Each row has a name. Each question is about the rows just above it.

[-4.96 -1.80  2.86 -1.19  1.22 -0.85  4.64] : Zikib
[-8.02 -2.22  0.78 -2.60  7.42  1.54  1.31] : betun
[-2.51 -1.07  4.24 -2.13 -0.60 -2.75  1.74] : ven
[-3.03 -0.40  4.69 -0.21 -2.73 -0.88  6.55] : Sot
[-2.51 -1.07  4.24 -0.20 -3.01 -1.88  6.86] : mube
[-5.89  6.33  5.11  0.73  0.94  4.21  3.34] : Nopek
Does one of the named rows hold [ 4.24 -2.13] side by side, in this order?  yes
Among the named rows, does one hold [ 4.24 -2.13 -0.60 -2.75  1.74] next to each other, in this order?  yes
Is [-1.19  1.22 -0.86] printed in one of the named rows, side by side and in this order?  no
Among the named rows, does one hold [ 2.86 -1.19  1.22 -0.85] next to each other, in this order?  yes
Among the named rows, does one hold [3.34 4.21] next to each other, in this order?  no
Among the named rows, does one hold [ 1.22 -0.85  4.64] next to each other, in this order?  yes
Is [-5.89  6.33  5.11] printed in one of the named rows, side by side and in this order?  yes

[-0.54  4.03 -0.56  3.60 -0.51  4.46  3.94 -0.74]  Firu
[ 7.28 -2.06  6.11 -2.07  6.12 -2.81 -2.14  5.48]  vep
[-4.54  7.16 -3.92  6.51 -4.06  8.20  7.23 -3.89]  vage
Does one of the named rows hold [8.20 7.23] side by side, in this order?  yes
Among the named rows, does one hold [-2.82 -2.14] next to each other, in this order?  no
Among the named rows, does one hold [-4.06  8.19] next to each other, in this order?  no
Among the named rows, does one hold [-3.92  6.51] next to each other, in this order?  yes

[-2.33 -6.75  2.84  1.40 -3.25  0.91  1.95 -3.76  0.88  1.39  2.27 -0.05]  Guba
[ 0.28  2.54 -1.68 -0.30 -3.25  0.24 -2.18  1.70  0.04 -0.62 -0.90 -2.19]  vubo
[-2.33 -6.75  2.84  1.40  5.64  0.91  1.95 -3.76  0.88  1.39  2.27 -0.05]  Tozaf
[ 0.28  2.54 -1.68 -0.30 -3.25  0.24 -2.18  1.70 -0.59 -0.62 -0.90 -2.19]  Kodoz
Does one of the named rows hold [-2.18  0.24 -3.25 -0.30] side by side, in this order?  no
Is [ 0.24 -2.18  1.71 -0.59] printed in one of the named rows, side by side and in this order?  no
Is [ 0.91  1.95 -3.76  0.88  1.39] printed in one of the named rows, side by side and in this order?  yes
Is [ 0.28  2.54 -1.68 -0.30 -3.25] printed in one of the named rows, side by side and in this order?  yes

[ 3.93 -1.75 -1.71  4.19 -1.94 -2.21  3.07  3.99] -> Big
[-1.13  2.59  2.63 -1.20  2.83  2.71 -1.16 -1.14] -> zore
[1.43 0.38 0.55 1.51 0.38 0.22 0.94 1.44] -> Babo
[ 3.13 -1.01 -1.02  3.30 -1.15 -1.41  2.40  3.16] -> Vodav
[-5.43  6.13  6.10 -5.59  6.76  6.79 -4.71 -5.46] -> madiv
Does one of the named rows hold [-1.13  2.59  2.63] side by side, in this order?  yes
Does one of the named rows hold [0.22 0.94] side by side, in this order?  yes
Is [-1.02  3.30 -1.15] printed in one of the named rows, side by side and in this order?  yes
Is [ 6.76 -5.59  6.10  6.13] printed in one of the named rows, side by side and in this order?  no

[-0.10  2.79  1.63  1.04 -2.58  0.23] -> konom
[ 0.26 -1.66 -0.45 -1.98  1.37 -0.64] -> Gekel
[-1.79 -1.39 -0.34  0.69  0.76  1.29] -> vip
[-0.33  3.12  1.60  0.50 -2.31 -0.12] -> por
[-1.93 -0.50 -0.20  2.35 -0.09  1.89] -> Riz
[-0.48 -0.61  0.14 -0.66  0.26  0.12] -> vibo
[-0.37 -1.68 -0.33 -1.36  1.16 -0.06] -> puneb
[ 0.89  2.00 -0.68  3.47 -0.92  0.36] -> tafa
[ 0.80  6.42  2.38  2.56 -4.65 -0.35] -> Zasib
[ 0.77  2.83  0.23  2.75 -1.79  0.14] -> mudo
[ 1.24  0.57 -0.79  0.75  0.28 -0.61] -> ranoz
Is [-0.79  0.75  0.28 -0.61] printed in one of the named rows, side by side and in this order?  yes
Among the named rows, does one hold [-0.20  2.35 -0.09  1.89] next to each other, in this order?  yes
Among the named rows, does one hold [ 1.16 -0.06] next to each other, in this order?  yes
Among the named rows, does one hold [-1.66  0.26] next to each other, in this order?  no

[-4.04 -0.68 -2.58 -0.84  3.09 -5.96]  taref
[-4.04 -0.22 -2.09 -0.46  3.05 -5.68]  ropi
[ 3.49  1.54  2.33  1.67 -0.59  4.60]  vibop
[-3.73 -0.72 -2.50 -0.70  2.25 -5.17]  Kibup
[ 3.51  1.57  2.71  1.69 -1.38 -5.69]  rimid
[-3.86 -0.66 -2.40 -0.90  2.35 -5.32]  filaz
[ 1.60  2.69  3.65  1.27 -0.31  2.80]  Nepo
[ 2.71  2.17  3.50  1.60 -0.96  4.04]  mifi
[-4.04 -0.80 -2.58 -0.84  3.09 -5.96]  tigir
[ 3.51  1.57  2.71  1.69 -1.02  4.75]  nebuf
[ 3.51  1.57  2.71  1.69 -1.38  4.75]  Zab
Is [ 3.51  1.57  2.71  1.69 -1.38] printed in one of the named rows, side by side and in this order?  yes
Among the named rows, does one hold [-2.58 -0.85] next to each other, in this order?  no

